Here is a tiny trained network, its code and every weight. The questions are about switching its units off for an input and a target symbol, where a switched-off unit gives its printed mean instead of its output.

import numpy as np


def w(rows, s, z=0):
    codes = np.array(rows[::2]) - 128.0
    scale = np.full(codes.shape[1], s)
    scale[-1] = z or s
    return codes * scale


def f(y):
    return y / 2 * (1 + np.tanh(0.7978845608 * (y + 0.044715 * y**3)))


def softmax(a):
    e = np.exp(a - a.max(-1, keepdims=True))
    return e / e.sum(-1, keepdims=True)


def log_softmax(a):
    a = a - a.max(-1, keepdims=True)
    return a - np.log(np.exp(a).sum(-1, keepdims=True))


def net(x, mask):
    ids = ['αβγεημπ'.index(c) for c in x.split()]
    T = len(ids)
    res = E[ids] + P[:T]
    q, k, v = (res @ M[0].T for M in (Q, K, V))
    z = softmax(np.where(np.tri(T) > 0, q @ k.T / 3**0.5, -1e9)) @ v
    res = res + np.where(mask[0], z, O[0][:, -1]) @ O[0][:, :-1]
    y = f(res @ A[0][:, :-1].T + A[0][:, -1])
    res = res + np.where(mask[1:9], y, B[0][:, -1]) @ B[0][:, :-1]
    return log_softmax(res[-1] @ U[:, :-1].T + U[:, -1])


Q, K, V, O, A, B = {}, {}, {}, {}, {}, {}
E = w([
[165,97,163,128,100,124,140],'α',
[170,93,54,86,92,150,54],'β',
[168,34,181,153,152,184,96],'γ',
[148,172,63,66,124,176,149],'ε',
[252,144,190,137,79,123,172],'η',
[135,118,153,130,122,132,113],'μ',
[74,182,91,128,149,56,73],'π',
],0.018)
P = w([
[132,161,254,16,141,78,151],'0',
[48,129,108,148,86,117,139],'1',
[178,119,130,7,154,88,108],'2',
[77,132,92,189,78,139,148],'3',
[197,101,152,69,179,51,127],'4',
[86,133,65,192,58,146,133],'5',
[190,120,99,71,174,33,131],'6',
[90,128,79,208,70,148,134],'7',
[185,137,83,111,211,30,129],'8',
[93,120,100,211,65,148,121],'9',
[228,155,64,118,187,27,174],'10',
[59,149,81,198,93,147,72],'11',
],0.0095)
Q[0] = w([
[165,128,133,143,52,116,80],'head 1',
[149,202,177,42,253,98,165],'head 1',
[79,114,118,112,177,71,119],'head 1',
],0.011)
K[0] = w([
[189,235,86,217,43,116,96],'head 1',
[68,50,245,84,3,187,48],'head 1',
[28,181,123,107,142,143,65],'head 1',
],0.0063)
V[0] = w([
[184,156,99,47,191,227,172],'head 1',
[101,71,32,79,225,137,120],'head 1',
[138,1,99,127,81,104,123],'head 1',
],0.0069)
O[0] = w([
[143,158,112,54,82,186,119,159],'head 1',
[94,129,92,117,109,101,188,4],'head 1',
[142,246,133,169,188,62,146,166],'head 1',
],0.013,0.0046)
A[0] = w([
[93,120,100,158,96,189,143,190],'neuron 1',
[77,89,85,220,79,113,126,174],'neuron 2',
[145,138,173,195,115,167,82,126],'neuron 3',
[102,159,192,195,95,125,160,135],'neuron 4',
[85,245,192,110,121,127,161,254],'neuron 5',
[194,81,143,146,182,105,104,114],'neuron 6',
[143,137,85,143,87,135,147,164],'neuron 7',
[155,151,156,63,155,164,125,34],'neuron 8',
],0.011,0.0029)
B[0] = w([
[147,227,121,149,120,158,182,159],'neuron 1',
[161,55,94,165,119,84,163,170],'neuron 2',
[117,167,45,116,91,60,71,236],'neuron 3',
[177,41,107,128,125,138,93,161],'neuron 4',
[140,1,150,74,98,231,129,182],'neuron 5',
[70,163,115,90,107,93,162,254],'neuron 6',
[148,133,126,98,181,145,151,158],'neuron 7',
[93,91,81,117,117,101,150,183],'neuron 8',
],0.0096,0.0075)
U = w([
[118,32,167,21,207,149,79,228],'α',
[142,174,89,63,232,80,152,126],'β',
[81,123,118,115,135,155,115,6],'γ',
[64,165,131,150,102,227,159,254],'ε',
[144,143,140,172,118,197,2,149],'η',
[117,93,131,122,167,178,97,29],'μ',
[87,60,82,153,112,156,156,62],'π',
],0.0066,0.003)

Each question gives the input, a string of symbols that net reads in full, and the target symbol t.
The units are the heads (3 rows each of Q, K, V and O) and the neurons (one row each of A and B). Each row of codes is followed by its name. A weight is (code - 128) times the scale printed after its matrix; where a second scale follows, it is the last column's (O, A, B and U).
mask holds one flag per unit, heads first, then neurons. A switched-off unit (its flag False) gives its mean, the last column of its rows in O or B, instead of its output. The means were averaged over made-up inputs and are rounded, as every weight is.
A unit's drop is (log p(t) with every unit on - log p(t) with that unit switched off) / (log p(t) with every unit on - log p(t) with every unit switched off).
The circuit of an input: a set's keep is (log p(t) with only the set's units on - log p(t) with every unit switched off) / (log p(t) with every unit on - log p(t) with every unit switched off). Starting from all 9 units, units are removed one at a time, each time the one whose removal leaves the highest keep (on an exact tie, the one counted first), for as long as the keep stays at least 0.8.
circuit, biggest first: the units of the circuit, biggest drop first
k most important neurons: the k neurons with the biggest drops, biggest first
drop when u is switched off: that unit's drop, to one decimal
input β α μ β, target β: 2 most important neurons => neuron 5; neuron 7
input η π β ε ε α α α γ β, target ε: circuit, biggest first => head 1; neuron 1
input γ β η η η η α μ, target η: circuit, biggest first => head 1; neuron 3; neuron 6
input β μ η γ γ ε π π π α β α, target π: most important neuron => neuron 2
input π γ α π α μ γ β α γ, target π: circuit, biggest first => head 1; neuron 2
input π η β π ε ε ε γ γ, target β: circuit, biggest first => neuron 5; neuron 6
input μ η μ γ α ε α γ ε β γ α, target ε: circuit, biggest first => head 1; neuron 1
input β α α β α π ε, target α: circuit, biggest first => neuron 5; head 1; neuron 3; neuron 1
input π ε α γ β β β γ η, target α: circuit, biggest first => neuron 5; head 1; neuron 3
input α β γ α α γ η ε μ μ π, target α: 4 most important neurons => neuron 5; neuron 3; neuron 1; neuron 6
input α γ π μ, target π: 2 most important neurons => neuron 2; neuron 4
input μ β γ β, target β: 2 most important neurons => neuron 7; neuron 5
input μ π η ε γ β, target ε: 3 most important neurons => neuron 1; neuron 3; neuron 4
input γ β α β μ η, target η: 2 most important neurons => neuron 3; neuron 4
input π ε π γ η β γ μ η γ π μ, target π: most important neuron => neuron 2
input μ γ β α α α π μ α β, target π: drop when neuron 4 is switched off => 0.0
input β η α μ η η π α ε γ, target ε: drop when neuron 4 is switched off => 0.1
input β η π γ η η, target η: drop when neuron 4 is switched off => 0.1
input γ α μ ε μ π β π γ η α π, target π: drop when neuron 8 is switched off => 0.0
input π γ η α, target η: most important neuron => neuron 6
